Here is a tiny trained network, its code and every weight. The questions are about switching its units off for an input and a class, where a switched-off unit gives its printed mean instead of its output.

import numpy as np


def w(rows, s, z=0):
    codes = np.array(rows[::2]) - 128.0
    scale = np.full(codes.shape[1], s)
    scale[-1] = z or s
    return codes * scale


def f(y):
    return np.maximum(y, 0)


def log_softmax(a):
    a = a - a.max(-1, keepdims=True)
    return a - np.log(np.exp(a).sum(-1, keepdims=True))


def net(x, mask):
    res = np.array(x, float).reshape(1, 5) / 4 @ E
    y = f(res @ A[0][:, :-1].T + A[0][:, -1])
    res = res + np.where(mask, y, B[0][:, -1]) @ B[0][:, :-1]
    return log_softmax(res[-1] @ U[:, :-1].T + U[:, -1])


A, B = {}, {}
E = w([
[236,164,39,151,216],'x0',
[146,74,191,61,218],'x1',
[124,254,92,101,179],'x2',
[133,63,79,203,113],'x3',
[146,144,147,200,187],'x4',
],0.0078)
A[0] = w([
[99,145,133,144,139,132],'N1',
[97,101,63,154,126,115],'N2',
[158,160,98,126,180,161],'N3',
[166,151,123,122,80,77],'N4',
[176,75,90,140,127,122],'N5',
[109,122,140,88,108,74],'N6',
[184,174,95,130,186,110],'N7',
[104,121,130,137,151,17],'N8',
[107,107,178,162,178,99],'N9',
[90,212,67,121,72,159],'N10',
[131,254,143,113,129,128],'N11',
[83,78,125,158,199,2],'N12',
[141,164,117,64,188,116],'N13',
[54,111,183,53,93,110],'N14',
[178,92,98,137,142,113],'N15',
[166,135,172,104,65,92],'N16',
[121,156,111,72,180,125],'N17',
],0.023,0.005)
B[0] = w([
[150,125,122,148,141,150],'N1',
[163,178,144,103,76,176],'N2',
[110,126,71,130,171,229],'N3',
[120,109,158,137,146,153],'N4',
[145,185,102,129,80,188],'N5',
[98,133,90,112,96,163],'N6',
[147,94,56,122,169,253],'N7',
[123,118,123,120,128,131],'N8',
[120,138,176,199,161,179],'N9',
[14,153,86,210,110,237],'N10',
[254,160,122,161,181,253],'N11',
[125,150,118,164,164,168],'N12',
[91,182,161,79,172,227],'N13',
[191,48,71,119,44,243],'N14',
[132,164,91,117,83,184],'N15',
[109,95,109,128,143,165],'N16',
[124,179,189,93,153,208],'N17',
],0.039,0.016)
U = w([
[23,189,130,195,150,149],'0',
[121,120,102,60,40,115],'1',
[156,71,132,177,145,105],'2',
[87,136,76,95,254,136],'3',
[131,162,24,186,115,200],'4',
[67,105,111,91,135,3],'5',
[38,35,67,160,68,93],'6',
],0.0082,0.0065)

Each question gives the input, the list of numbers given to net, and the class t.
The units are the neurons (one row each of A and B). Each row of codes is followed by its name. A weight is (code - 128) times the scale printed after its matrix; where a second scale follows, it is the last column's (A, B and U).
mask holds one flag per neuron, in row order. A switched-off neuron (its flag False) gives its mean, the last column of its row in B, instead of its output. The means were averaged over made-up inputs and are rounded, as every weight is.
A unit's drop is (log p(t) with every unit on - log p(t) with that unit switched off) / (log p(t) with every unit on - log p(t) with every unit switched off).
The circuit of an input: a set's keep is (log p(t) with only the set's units on - log p(t) with every unit switched off) / (log p(t) with every unit on - log p(t) with every unit switched off). Starting from the 12 units with the biggest drops (on a tie, the unit counted first), units are removed one at a time, each time the one whose removal leaves the highest keep (on an exact tie, the one counted first), for as long as the keep stays at least 0.8.
units of the circuit, in order: the units of the circuit, biggest drop first
top k neurons: the k neurons with the biggest drops, biggest first
drop of u: that unit's drop, to one decimal
input [-4,-8,-5,1,7], class 0: top 3 neurons : [N14; N11; N7]
input [3,-4,-3,-6,-2], class 0: units of the circuit, in order : [N14; N7]
input [-6,-3,6,8,8], class 0: top 2 neurons : [N14; N7]
input [1,3,-3,-2,7], class 0: units of the circuit, in order : [N14; N11]
input [-8,0,-1,5,-2], class 6: units of the circuit, in order : [N11]
input [-5,-8,-1,1,3], class 6: top 3 neurons : [N11; N13; N17]
input [3,-8,0,5,-3], class 0: units of the circuit, in order : [N14; N10]
input [-8,8,2,-1,5], class 6: top 2 neurons : [N11; N14]
input [0,0,-7,-3,7], class 0: top 3 neurons : [N14; N11; N7]
input [-3,6,-2,-6,7], class 2: top 2 neurons : [N10; N14]
input [-4,-6,5,7,4], class 0: top 2 neurons : [N14; N10]
input [-5,-1,-4,7,7], class 0: top 4 neurons : [N14; N11; N7; N9]
input [-2,-2,-8,-8,8], class 2: top 2 neurons : [N10; N9]
input [2,4,2,4,-7], class 3: top neuron : [N14]
input [-6,5,8,5,-6], class 1: drop of N13 : 0.0
input [3,4,-8,-4,8], class 0: drop of N7 : 0.2
input [-1,0,1,3,6], class 0: drop of N17 : -0.1
